X =
[[40 21 54 54 57 48 68 18]
 [27 36 25 41 49 41 37 38]
 [55 41 71 32 52 51 51 58]
 [ 5 21 25 35 76 24 36 28]
 [18  8 48 41 67  9 45 21]
 [58  8 54 62 56 16 66 36]
 [48  1 63 75 53 18 88 31]
 [21 55 45  4 30 64 16 68]
 [35 29 88 41 55 32 66 42]
 [28 45 39 36 48 65 51 23]
 [32 39 39 39 36 31 42 34]
 [ 8 70 29  6 34 87 16 58]]
X[0][0]	40
X[2][2]	71
X[:, 6]	[68, 37, 51, 36, 45, 66, 88, 16, 66, 51, 42, 16]
X[0][5]	48
X[3][4]	76
X[3][5]	24
X[8]	[35, 29, 88, 41, 55, 32, 66, 42]
X[1][6]	37
X[:, 5]	[48, 41, 51, 24, 9, 16, 18, 64, 32, 65, 31, 87]
X[4][1]	8
X[1][2]	25
X[4][2]	48
X[7][6]	16
X[11][3]	6
X[6][1]	1
X[1][3]	41
X[9][0]	28
X[:, 4]	[57, 49, 52, 76, 67, 56, 53, 30, 55, 48, 36, 34]
X[5]	[58, 8, 54, 62, 56, 16, 66, 36]
X[0][6]	68
X[9][2]	39
X[5][0]	58
X[6][6]	88
X[4][5]	9
X[:, 2]	[54, 25, 71, 25, 48, 54, 63, 45, 88, 39, 39, 29]
X[:, 3]	[54, 41, 32, 35, 41, 62, 75, 4, 41, 36, 39, 6]
X[11][5]	87
X[6][7]	31
X[7][3]	4
X[3][1]	21
X[5][7]	36
X[11][7]	58
X[11]	[8, 70, 29, 6, 34, 87, 16, 58]
X[2][5]	51
X[4][7]	21

x =
[[65 39 45 12 64]
 [36 43 85 39 25]
 [78 32 39 38 56]
 [47 14 81 41 48]
 [52 31 87  9 41]
 [63 71 15 88 52]]
Rows and columns are counted from 0.
(0, 0) -> 65
(4, 1) -> 31
(3, 2) -> 81
(4, 4) -> 41
(1, 2) -> 85
(5, 0) -> 63
(2, 2) -> 39
(5, 2) -> 15
(4, 3) -> 9
(0, 2) -> 45
(0, 3) -> 12
(4, 2) -> 87

a =
[[-3.84 -4.61 -1.35 -4.48 -3.28 -5.74  0.29 -2.56 -3.01 -2.99  2.05 -6.15
  -3.53  0.63 -4.44]
 [ 0.12  0.70 -3.14  0.08 -1.14  0.27 -3.43 -1.60 -1.74 -1.06 -4.98  1.15
  -0.79 -3.33  0.34]]
a[0, -15] => -3.84
a[-2] => [-3.84, -4.61, -1.35, -4.48, -3.28, -5.74, 0.29, -2.56, -3.01, -2.99, 2.05, -6.15, -3.53, 0.63, -4.44]
a[-1, -4] => 1.15
a[-1] => [0.12, 0.70, -3.14, 0.08, -1.14, 0.27, -3.43, -1.60, -1.74, -1.06, -4.98, 1.15, -0.79, -3.33, 0.34]
a[0, 4] => -3.28
a[-1, -6] => -1.06
a[0, 14] => -4.44
a[:, -9] => [0.29, -3.43]
a[1, -9] => -3.43
a[-1, 13] => -3.33
a[:, -7] => [-3.01, -1.74]
a[:, -11] => [-3.28, -1.14]
a[0, 10] => 2.05
a[-2, 13] => 0.63
a[0, -6] => -2.99
a[-1, 4] => -1.14
a[-1, -12] => 0.08

W =
[-4.85  0.74 -5.70  0.99 -4.40 -1.41  2.16 -5.78  3.09 -0.22  2.05 -3.65
 -5.83 -4.87 -1.03]
W[0] => -4.85
W[13] => -4.87
W[14] => -1.03
W[10] => 2.05
W[5] => -1.41
W[3] => 0.99
W[9] => -0.22
W[2] => -5.70

grid =
[[4588 4942 4455 4681 7173 5259 4232 4519 6934 5403]
 [2485 4081 7192 2535 8771 4961 4213 8584 3971 4647]
 [2794 5015 8605 1405 9518 5428 3192 9987 2345 4447]
 [6860 3729 8552 5927 7251 5987 6801 7778 3649 4830]
 [3269 3934 5780 5304 9024 3846 5535 4213 4879 7508]
 [3961 5935 4957 5614 5746 7096 6217 4086 8089 6219]]
Indices start at 0.
row 0 col 0 -> 4588
row 4 col 7 -> 4213
row 5 col 5 -> 7096
row 3 col 8 -> 3649
row 5 col 1 -> 5935
row 1 col 9 -> 4647
row 5 col 6 -> 6217
row 5 col 7 -> 4086
row 4 col 3 -> 5304
row 2 col 3 -> 1405
row 1 col 1 -> 4081
row 4 col 5 -> 3846
row 2 col 6 -> 3192
row 2 col 9 -> 4447
row 3 col 4 -> 7251
row 4 col 0 -> 3269
row 3 col 9 -> 4830
row 1 col 3 -> 2535
row 2 col 8 -> 2345
row 5 col 4 -> 5746
row 2 col 5 -> 5428
row 0 col 9 -> 5403
row 0 col 7 -> 4519
row 5 col 0 -> 3961
row 4 col 6 -> 5535
row 1 col 0 -> 2485
row 2 col 7 -> 9987
row 3 col 5 -> 5987
row 4 col 4 -> 9024

data =
array([[144, 115, 108, 114, 198,  90, 137,  26, 183, 118],
       [135,  65,  98,  36,   9, 136,  78,  64,  88, 170]])
data[0,0] => 144
data[0,2] => 108
data[0,9] => 118
data[0,1] => 115
data[1,4] => 9
data[1] => [135, 65, 98, 36, 9, 136, 78, 64, 88, 170]
data[1,8] => 88
data[0,7] => 26
data[:, 3] => [114, 36]
data[0,3] => 114

m = [-0.79, -1.57, 1.04, 1.31, 0.25, 0.14, 3.38, -0.45, -0.40, 0.20, 2.42, -5.83, -0.78, 0.08]
m[0]	-0.79
m[9]	0.20
m[12]	-0.78
m[1]	-1.57
m[13]	0.08
m[4]	0.25
m[6]	3.38
m[7]	-0.45
m[3]	1.31
